Below is a small trained network, with its code and all its weights. Each question gives an input and a class and asks what happens when units are switched off, that is, made to give their printed mean instead of their output.

import numpy as np


def w(rows, s, z=0):
    codes = np.array(rows[::2]) - 128.0
    scale = np.full(codes.shape[1], s)
    scale[-1] = z or s
    return codes * scale


def norm(h):
    return h / np.sqrt((h * h).mean(-1, keepdims=True) + 1e-5)


def f(y):
    return y / 2 * (1 + np.tanh(0.7978845608 * (y + 0.044715 * y**3)))


def log_softmax(a):
    a = a - a.max(-1, keepdims=True)
    return a - np.log(np.exp(a).sum(-1, keepdims=True))


def net(x, mask):
    res = np.array(x, float).reshape(1, 6) / 4 @ E
    u = 0
    for l in range(4):
        y = f(norm(res) @ A[l][:, :-1].T + A[l][:, -1])
        res = res + np.where(mask[u : u + 6], y, B[l][:, -1]) @ B[l][:, :-1]
        u += 6
    return log_softmax(norm(res)[-1] @ U[:, :-1].T + U[:, -1])


A, B = {}, {}
E = w([
[186,179,18,70,249,101],'x0',
[254,80,37,87,138,147],'x1',
[102,174,112,7,106,112],'x2',
[163,43,147,62,91,73],'x3',
[163,196,217,184,48,47],'x4',
[32,88,106,127,98,15],'x5',
],0.0056)
A[0] = w([
[68,169,224,3,101,253,21],'L0N1',
[96,182,185,184,132,44,125],'L0N2',
[59,137,223,166,79,148,66],'L0N3',
[134,95,108,165,163,177,2],'L0N4',
[80,42,88,131,186,183,62],'L0N5',
[77,100,38,14,133,157,60],'L0N6',
],0.0072,0.0041)
B[0] = w([
[136,146,122,92,174,208,202],'L0N1',
[69,86,54,69,101,84,220],'L0N2',
[88,74,254,103,82,106,224],'L0N3',
[152,105,129,196,36,76,115],'L0N4',
[117,233,133,92,94,21,208],'L0N5',
[68,147,76,73,197,102,254],'L0N6',
],0.0074,0.0031)
A[1] = w([
[62,1,164,204,211,159,241],'L1N1',
[42,114,179,195,39,162,3],'L1N2',
[177,207,135,81,64,97,45],'L1N3',
[201,116,129,76,50,177,45],'L1N4',
[139,70,154,91,73,51,54],'L1N5',
[51,170,240,197,105,141,103],'L1N6',
],0.008,0.0028)
B[1] = w([
[191,198,66,112,64,134,238],'L1N1',
[122,223,236,145,52,92,229],'L1N2',
[76,164,174,150,206,30,130],'L1N3',
[68,189,68,75,242,102,146],'L1N4',
[118,49,204,99,16,179,197],'L1N5',
[176,186,169,82,1,69,255],'L1N6',
],0.0073,0.0038)
A[2] = w([
[96,131,250,126,196,209,43],'L2N1',
[54,243,171,179,167,40,175],'L2N2',
[231,20,174,161,79,16,15],'L2N3',
[94,85,44,104,131,87,103],'L2N4',
[19,125,77,236,65,182,128],'L2N5',
[223,2,118,170,215,64,4],'L2N6',
],0.0061,0.0032)
B[2] = w([
[47,185,222,72,91,165,114],'L2N1',
[187,98,30,64,103,77,253],'L2N2',
[165,174,135,105,3,187,175],'L2N3',
[123,103,57,29,110,138,211],'L2N4',
[226,176,119,104,152,68,143],'L2N5',
[51,216,152,156,76,60,149],'L2N6',
],0.0057,0.0029)
A[3] = w([
[195,115,102,254,145,205,56],'L3N1',
[164,122,141,198,188,120,15],'L3N2',
[105,128,36,99,179,146,85],'L3N3',
[18,115,242,102,125,12,15],'L3N4',
[146,132,182,183,245,165,10],'L3N5',
[86,107,178,167,61,22,2],'L3N6',
],0.0073,0.0023)
B[3] = w([
[89,169,151,233,136,59,146],'L3N1',
[83,121,61,189,124,174,112],'L3N2',
[179,167,135,98,152,70,253],'L3N3',
[213,245,119,254,97,91,207],'L3N4',
[62,37,140,172,67,206,131],'L3N5',
[88,134,93,129,80,74,206],'L3N6',
],0.007,0.0041)
U = w([
[109,31,113,89,107,162,68],'0',
[129,188,172,138,20,72,175],'1',
[140,159,107,250,167,140,134],'2',
[108,105,101,139,80,91,57],'3',
[93,149,182,105,123,235,158],'4',
[140,181,60,57,199,97,194],'5',
[88,100,162,166,152,149,26],'6',
[86,56,174,170,168,120,2],'7',
],0.018,0.009)

Each question gives the input, the list of numbers given to net, and the class t.
The units are the neurons (one row each of A and B). Each row of codes is followed by its name. A weight is (code - 128) times the scale printed after its matrix; where a second scale follows, it is the last column's (A, B and U).
mask holds one flag per neuron, layer by layer. A switched-off neuron (its flag False) gives its mean, the last column of its row in B, instead of its output. The means were averaged over made-up inputs and are rounded, as every weight is.
A unit's drop is (log p(t) with every unit on - log p(t) with that unit switched off) / (log p(t) with every unit on - log p(t) with every unit switched off).
unit that matters most: the unit with the biggest drop
top k neurons: the k neurons with the biggest drops, biggest first
k most important neurons of layer l: the k neurons of layer l with the biggest drops, biggest first
drop when u is switched off: that unit's drop, to one decimal
input [-6,5,2,6,-4,1], class 0: unit that matters most	L1N5
input [8,-2,2,-7,-2,-7], class 2: 2 most important neurons of layer 2	(L2N4 L2N2)
input [-1,1,0,6,1,-5], class 5: 2 most important neurons of layer 1	(L1N4 L1N2)
input [-2,8,1,-7,8,-1], class 5: top 2 neurons	(L2N2 L1N3)
input [6,-8,-5,8,1,5], class 3: top 4 neurons	(L0N2 L1N2 L1N6 L0N3)
input [-7,8,5,8,-1,-4], class 5: top 2 neurons	(L1N4 L0N3)
input [-4,2,5,-4,-2,0], class 4: 2 most important neurons of layer 0	(L0N1 L0N2)
input [-7,4,8,-5,6,-8], class 4: top 2 neurons	(L0N1 L0N5)
input [-2,6,4,-4,5,-6], class 5: top 2 neurons	(L1N4 L1N3)
input [6,-7,-6,-1,-3,-5], class 2: top 2 neurons	(L0N3 L0N6)
input [-2,8,4,-5,4,-2], class 5: drop when L1N4 is switched off	0.5
input [3,-3,-3,1,-2,-8], class 2: drop when L3N1 is switched off	0.3
input [4,-6,1,-3,-2,-5], class 4: drop when L2N1 is switched off	0.1
input [-6,-1,4,5,-8,5], class 5: unit that matters most	L0N6
input [-8,8,5,-2,3,-6], class 4: 3 most important neurons of layer 0	(L0N5 L0N2 L0N6)
input [-8,6,3,-1,-2,-7], class 4: 2 most important neurons of layer 0	(L0N2 L0N6)
